Below is a small trained network, with its code and all its weights. Each question gives an input and a class and asks what happens when units are switched off, that is, made to give their printed mean instead of their output.

import numpy as np


def w(rows, s, z=0):
    codes = np.array(rows[::2]) - 128.0
    scale = np.full(codes.shape[1], s)
    scale[-1] = z or s
    return codes * scale


def norm(h):
    return h / np.sqrt((h * h).mean(-1, keepdims=True) + 1e-5)


def f(y):
    return y / 2 * (1 + np.tanh(0.7978845608 * (y + 0.044715 * y**3)))


def log_softmax(a):
    a = a - a.max(-1, keepdims=True)
    return a - np.log(np.exp(a).sum(-1, keepdims=True))


def net(x, mask):
    res = np.array(x, float).reshape(1, 8) / 4 @ E
    u = 0
    for l in range(2):
        y = f(norm(res) @ A[l][:, :-1].T + A[l][:, -1])
        res = res + np.where(mask[u : u + 3], y, B[l][:, -1]) @ B[l][:, :-1]
        u += 3
    return log_softmax(norm(res)[-1] @ U[:, :-1].T + U[:, -1])


A, B = {}, {}
E = w([
[157,253,193,81],'x0',
[206,90,96,21],'x1',
[116,132,120,122],'x2',
[133,129,128,132],'x3',
[73,78,181,82],'x4',
[133,129,125,126],'x5',
[97,148,66,101],'x6',
[136,134,126,127],'x7',
],0.0019)
A[0] = w([
[19,148,187,218,104],'0.n1',
[209,88,76,48,98],'0.n2',
[155,61,164,4,255],'0.n3',
],0.0048,0.00045)
B[0] = w([
[213,253,90,154,254],'0.n1',
[156,204,139,152,219],'0.n2',
[177,214,100,185,234],'0.n3',
],0.0065,0.0018)
A[1] = w([
[129,251,168,92,235],'1.n1',
[215,253,160,157,8],'1.n2',
[107,18,53,194,130],'1.n3',
],0.0039,0.00018)
B[1] = w([
[72,18,136,99,197],'1.n1',
[68,66,97,147,252],'1.n2',
[3,58,154,26,145],'1.n3',
],0.006,0.0047)
U = w([
[115,115,114,131,223],'0',
[194,254,119,154,180],'1',
[118,101,136,119,142],'2',
[110,98,125,128,45],'3',
[96,84,188,64,1],'4',
],0.01,0.0023)

Each question gives the input, the list of numbers given to net, and the class t.
The units are the neurons (one row each of A and B). Each row of codes is followed by its name. A weight is (code - 128) times the scale printed after its matrix; where a second scale follows, it is the last column's (A, B and U).
mask holds one flag per neuron, layer by layer. A switched-off neuron (its flag False) gives its mean, the last column of its row in B, instead of its output. The means were averaged over made-up inputs and are rounded, as every weight is.
A unit's drop is (log p(t) with every unit on - log p(t) with that unit switched off) / (log p(t) with every unit on - log p(t) with every unit switched off).
The circuit of an input: a set's keep is (log p(t) with only the set's units on - log p(t) with every unit switched off) / (log p(t) with every unit on - log p(t) with every unit switched off). Starting from all 6 units, units are removed one at a time, each time the one whose removal leaves the highest keep (on an exact tie, the one counted first), for as long as the keep stays at least 0.8.
units of the circuit, in order: the units of the circuit, biggest drop first
top k neurons: the k neurons with the biggest drops, biggest first
k most important neurons of layer l: the k neurons of layer l with the biggest drops, biggest first
drop when u is switched off: that unit's drop, to one decimal
input [4,4,-2,0,-7,1,-8,6], class 2: units of the circuit, in order	0.n1
input [6,-5,-1,0,-6,7,8,7], class 2: units of the circuit, in order	1.n1; 0.n3
input [7,4,5,4,-6,6,3,-1], class 4: top 2 neurons	0.n1; 1.n1
input [8,5,-2,8,-7,-1,4,1], class 4: top 4 neurons	0.n1; 1.n1; 0.n3; 1.n2
input [-5,6,-5,4,3,-5,-6,2], class 1: top 3 neurons	0.n3; 1.n1; 0.n2
input [2,5,3,5,4,-8,5,4], class 1: top 2 neurons	0.n3; 1.n3
input [-1,8,3,0,7,4,0,7], class 1: top 3 neurons	0.n3; 1.n3; 0.n2
input [7,-4,-4,1,-5,2,-8,-4], class 2: top 4 neurons	0.n3; 1.n1; 1.n2; 0.n2
input [-6,8,4,2,1,5,4,0], class 1: 2 most important neurons of layer 0	0.n2; 0.n3
input [-4,6,-5,6,2,-1,1,3], class 1: top 2 neurons	0.n3; 1.n3
input [3,3,-5,1,5,-3,-3,2], class 0: top 4 neurons	0.n1; 0.n3; 1.n2; 1.n1
input [-4,-7,-2,7,1,-4,-3,-1], class 1: top 2 neurons	0.n1; 1.n3
input [-1,6,-1,4,-2,4,-4,-6], class 1: top 3 neurons	0.n3; 0.n2; 1.n3
input [3,8,1,-1,-1,-6,-5,8], class 1: units of the circuit, in order	0.n3
input [-2,-7,4,-5,2,6,6,-3], class 1: top 2 neurons	0.n1; 1.n3
input [6,3,-5,6,-4,-6,2,3], class 4: drop when 0.n1 is switched off	0.8
input [6,7,-2,-5,6,3,6,4], class 1: drop when 1.n2 is switched off	-0.5
input [-4,7,4,-1,7,-6,-4,-3], class 1: drop when 0.n3 is switched off	0.5
